Each row has a name. After each piece below comes the name of the row it's from. Each question is about the rows just above it.

<162>: [ 78.8   6.4  49.8  -8.6  -4.2  18.8 -26.5 -20.0  50.4  44.3  -0.2   5.7
 -59.1 -63.3  15.9  24.6   3.1  56.1 -60.0 -67.6]
<122>: [  6.9   6.0  25.9  -6.5 -21.8   8.2 -11.8 -20.8  -0.6   6.2 -11.3  -5.9
  26.9 -36.5 -16.5  25.8  -4.9   0.1 -26.8  35.3]
<18>: [ -7.1 -15.2 -16.8   9.0  13.3   9.1  25.1  38.2  -7.9  -6.0  19.7  -2.2
 -61.2  57.2  14.6 -45.8   4.3  -9.1  42.4 -66.7]
<34>: [-46.5 -18.6 -64.5  13.7  35.0 -16.0  34.8  49.7 -33.4 -29.6  16.1  -0.5
 -32.1  93.6  18.1 -59.0   3.3 -25.7  73.4 -39.9]
<86>: [-18.5 -11.7 -32.4  14.1  20.5   9.6  33.1  47.2   0.8 -13.1  31.5   7.8
 -69.9  79.1  19.2 -66.1   9.2 -18.7  61.7 -80.6]
<41>: [ -7.2  -1.6   3.2  -1.5  -0.2  -6.7  -1.1  -0.9 -10.2  -3.5  -6.2  -5.2
  23.0  -2.3  -4.5  13.6  -4.0  -0.2  -2.4  27.1]
<160>: [ 46.5  11.2  27.9  -4.3   1.6   8.1 -18.9 -15.7  42.5  26.2   3.2  11.7
 -24.3 -40.8  11.4  18.1   4.0  35.5 -37.6 -32.1]
q: [  6.9   6.0  25.9  -6.5 -21.8   8.2 -11.8 -20.8  -0.6   6.2 -11.3  -5.9
  26.9 -36.5 -16.5  25.8  -4.9   0.1 -26.8  35.3]
<122>
q: [ 46.5  11.2  27.9  -4.3   1.6   8.1 -18.9 -15.7  42.5  26.2   3.2  11.7
 -24.3 -40.8  11.4  18.1   4.0  35.5 -37.6 -32.1]
<160>
q: [-18.5 -11.7 -32.4  14.1  20.5   9.6  33.1  47.2   0.8 -13.1  31.5   7.8
 -69.9  79.1  19.2 -66.1   9.2 -18.7  61.7 -80.6]
<86>
The row with [-46.5 -18.6 -64.5  13.7  35.0 -16.0  34.8  49.7 -33.4 -29.6  16.1  -0.5
 -32.1  93.6  18.1 -59.0   3.3 -25.7  73.4 -39.9] is
<34>
The row with [ -7.1 -15.2 -16.8   9.0  13.3   9.1  25.1  38.2  -7.9  -6.0  19.7  -2.2
 -61.2  57.2  14.6 -45.8   4.3  -9.1  42.4 -66.7] is
<18>

